Here is a tiny trained network, its code and every weight. The questions are about switching its units off for an input and a target symbol, where a switched-off unit gives its printed mean instead of its output.

import numpy as np


def w(rows, s, z=0):
    codes = np.array(rows[::2]) - 128.0
    scale = np.full(codes.shape[1], s)
    scale[-1] = z or s
    return codes * scale


def f(y):
    return y / 2 * (1 + np.tanh(0.7978845608 * (y + 0.044715 * y**3)))


def softmax(a):
    e = np.exp(a - a.max(-1, keepdims=True))
    return e / e.sum(-1, keepdims=True)


def log_softmax(a):
    a = a - a.max(-1, keepdims=True)
    return a - np.log(np.exp(a).sum(-1, keepdims=True))


def net(x, mask):
    ids = ['αβγδηθλμξπσφψω'.index(c) for c in x.split()]
    T = len(ids)
    res = E[ids] + P[:T]
    u = 0
    for l in range(2):
        q, k, v = (res @ M[l].T for M in (Q, K, V))
        z = softmax(np.where(np.tri(T) > 0, q @ k.T / 2**0.5, -1e9)) @ v
        res = res + np.where(mask[u], z, O[l][:, -1]) @ O[l][:, :-1]
        u += 1
        y = f(res @ A[l][:, :-1].T + A[l][:, -1])
        res = res + np.where(mask[u : u + 8], y, B[l][:, -1]) @ B[l][:, :-1]
        u += 8
    return log_softmax(res[-1] @ U[:, :-1].T + U[:, -1])


Q, K, V, O, A, B = {}, {}, {}, {}, {}, {}
E = w([
[46,170,81,108],'α',
[165,108,190,71],'β',
[135,121,115,172],'γ',
[160,51,114,125],'δ',
[93,55,162,27],'η',
[130,99,40,225],'θ',
[139,128,149,147],'λ',
[105,207,109,45],'μ',
[145,110,83,166],'ξ',
[230,186,106,99],'π',
[232,125,107,86],'σ',
[7,93,188,175],'φ',
[108,189,178,175],'ψ',
[141,119,42,221],'ω',
],0.017)
P = w([
[161,158,29,114],'0',
[129,133,118,102],'1',
[144,130,133,123],'2',
[150,117,150,126],'3',
[150,106,161,132],'4',
[151,98,174,135],'5',
[153,82,179,141],'6',
[150,80,203,142],'7',
[159,76,205,149],'8',
[159,70,219,154],'9',
[161,70,227,163],'10',
[162,60,235,166],'11',
[161,67,255,171],'12',
[172,71,219,164],'13',
],0.0075)
Q[0] = w([
[155,57,25,154],'0.h0',
[171,86,227,254],'0.h0',
],0.0063)
K[0] = w([
[119,143,180,127],'0.h0',
[2,94,187,174],'0.h0',
],0.0089)
V[0] = w([
[122,130,255,207],'0.h0',
[150,132,136,146],'0.h0',
],0.0062)
O[0] = w([
[120,1,191,179,250],'0.h0',
[226,179,185,198,130],'0.h0',
],0.0077,0.0012)
A[0] = w([
[139,151,74,152,126],'0.n0',
[87,133,139,174,2],'0.n1',
[123,96,182,4,232],'0.n2',
[129,169,192,175,193],'0.n3',
[249,181,153,180,158],'0.n4',
[63,112,136,111,114],'0.n5',
[106,20,92,155,111],'0.n6',
[40,133,92,192,78],'0.n7',
],0.012,0.0049)
B[0] = w([
[113,79,106,173,153],'0.n0',
[126,138,126,177,130],'0.n1',
[173,142,69,223,254],'0.n2',
[79,80,108,82,208],'0.n3',
[113,92,131,197,241],'0.n4',
[110,129,160,184,149],'0.n5',
[144,130,167,101,234],'0.n6',
[143,166,139,246,173],'0.n7',
],0.011,0.0066)
Q[1] = w([
[57,244,163,2],'1.h0',
[106,107,130,103],'1.h0',
],0.0094)
K[1] = w([
[157,254,82,162],'1.h0',
[126,139,121,191],'1.h0',
],0.0088)
V[1] = w([
[254,95,95,164],'1.h0',
[166,80,64,22],'1.h0',
],0.0077)
O[1] = w([
[87,10,2,5,156],'1.h0',
[159,29,94,158,1],'1.h0',
],0.0073,0.0088)
A[1] = w([
[83,151,26,139,71],'1.n0',
[108,147,104,154,187],'1.n1',
[155,83,191,99,150],'1.n2',
[34,52,167,199,111],'1.n3',
[118,250,134,206,99],'1.n4',
[139,228,97,2,99],'1.n5',
[119,226,171,123,4],'1.n6',
[115,171,212,90,131],'1.n7',
],0.0082,0.0047)
B[1] = w([
[34,78,183,42,179],'1.n0',
[77,213,129,114,177],'1.n1',
[3,182,125,138,152],'1.n2',
[222,120,45,121,240],'1.n3',
[103,123,162,39,255],'1.n4',
[196,192,28,204,141],'1.n5',
[194,47,74,58,171],'1.n6',
[169,150,21,100,178],'1.n7',
],0.0061,0.0087)
U = w([
[13,197,183,122,235],'α',
[55,141,153,145,63],'β',
[39,139,143,172,48],'γ',
[145,49,203,15,61],'δ',
[97,132,160,97,112],'η',
[98,155,164,125,30],'θ',
[134,108,118,166,65],'λ',
[180,211,66,176,196],'μ',
[85,127,141,82,118],'ξ',
[134,166,130,214,94],'π',
[127,131,152,85,104],'σ',
[201,208,217,26,114],'φ',
[84,252,254,253,253],'ψ',
[128,168,131,204,181],'ω',
],0.0078,0.0032)

Each question gives the input, a string of symbols that net reads in full, and the target symbol t.
The units are the heads (2 rows each of Q, K, V and O) and the neurons (one row each of A and B). Each row of codes is followed by its name. A weight is (code - 128) times the scale printed after its matrix; where a second scale follows, it is the last column's (O, A, B and U).
mask holds one flag per unit, layer by layer, with each layer's heads first. A switched-off unit (its flag False) gives its mean, the last column of its rows in O or B, instead of its output. The means were averaged over made-up inputs and are rounded, as every weight is.
A unit's drop is (log p(t) with every unit on - log p(t) with that unit switched off) / (log p(t) with every unit on - log p(t) with every unit switched off).
The circuit of an input: a set's keep is (log p(t) with only the set's units on - log p(t) with every unit switched off) / (log p(t) with every unit on - log p(t) with every unit switched off). Starting from the 12 units with the biggest drops (on a tie, the unit counted first), units are removed one at a time, each time the one whose removal leaves the highest keep (on an exact tie, the one counted first), for as long as the keep stays at least 0.8.
circuit, biggest first: the units of the circuit, biggest drop first
unit that matters most: the unit with the biggest drop
top k neurons: the k neurons with the biggest drops, biggest first
k most important neurons of layer l: the k neurons of layer l with the biggest drops, biggest first
input π λ ψ σ φ ψ η, target ψ: circuit, biggest first -> (0.n2; 1.h0)
input ω β ψ θ ψ ψ α α η β, target ψ: circuit, biggest first -> (0.n2; 1.h0; 0.n3)
input δ σ ω, target λ: circuit, biggest first -> (1.h0)
input ω γ θ ξ ω σ β β η σ δ, target δ: circuit, biggest first -> (1.h0; 0.n2)
input ω α ξ λ ξ φ θ π, target φ: top 4 neurons -> (0.n3; 1.n4; 1.n6; 0.n4)
input φ σ σ, target φ: circuit, biggest first -> (1.h0; 0.h0; 1.n4; 0.n5)
input ψ σ σ λ ξ σ μ σ σ ψ ξ, target ψ: circuit, biggest first -> (0.n3; 1.h0)
input π α μ φ β α θ, target φ: top 2 neurons -> (0.n2; 0.n3)
input φ η γ ψ φ δ ω ω δ η, target λ: circuit, biggest first -> (0.n7; 0.n2; 1.h0)
input λ λ β α ψ ξ γ ξ η ψ δ σ ψ σ, target ψ: circuit, biggest first -> (0.n3; 0.n2; 1.h0)
input σ ω σ γ β σ μ ξ ψ β η δ π σ, target λ: top 3 neurons -> (0.n6; 0.n4; 0.n7)
input ω γ α η ω β ψ ω ω π π, target ψ: circuit, biggest first -> (0.n3; 0.n2; 0.n4; 1.h0)
input α γ π ψ π θ, target ψ: circuit, biggest first -> (0.n3; 1.h0; 0.n2)
input θ ξ φ ω π, target φ: top 3 neurons -> (0.n3; 1.n4; 0.n4)
input ξ ψ β μ η π λ α ψ α ω, target ψ: circuit, biggest first -> (0.n3; 0.n2; 1.h0)
input π β δ θ φ ξ, target φ: unit that matters most -> 0.h0
input ξ α θ γ ψ ω, target ψ: top 3 neurons -> (0.n3; 0.n7; 0.n2)
input δ σ π φ μ β σ σ, target φ: circuit, biggest first -> (0.h0; 1.h0; 1.n4; 0.n5)
input π ω η ω δ, target δ: top 2 neurons -> (0.n2; 0.n7)
input φ β φ μ β ξ ψ π, target ψ: circuit, biggest first -> (0.n2; 1.h0)
input φ ω η σ η ξ φ ω σ γ σ β δ σ, target λ: top 3 neurons -> (0.n7; 0.n4; 0.n6)
input ψ ψ ψ η α φ θ, target φ: top 2 neurons -> (0.n2; 0.n6)
input η α α, target α: top 2 neurons -> (0.n2; 1.n0)
input ψ π β ξ η, target μ: most important neuron of layer 0 -> (0.n2)
input π ξ φ ψ, target φ: 2 most important neurons of layer 0 -> (0.n5; 0.n2)
input δ α ψ η, target ψ: 2 most important neurons of layer 0 -> (0.n3; 0.n2)
input α ω β σ, target δ: top 3 neurons -> (0.n2; 0.n7; 1.n0)
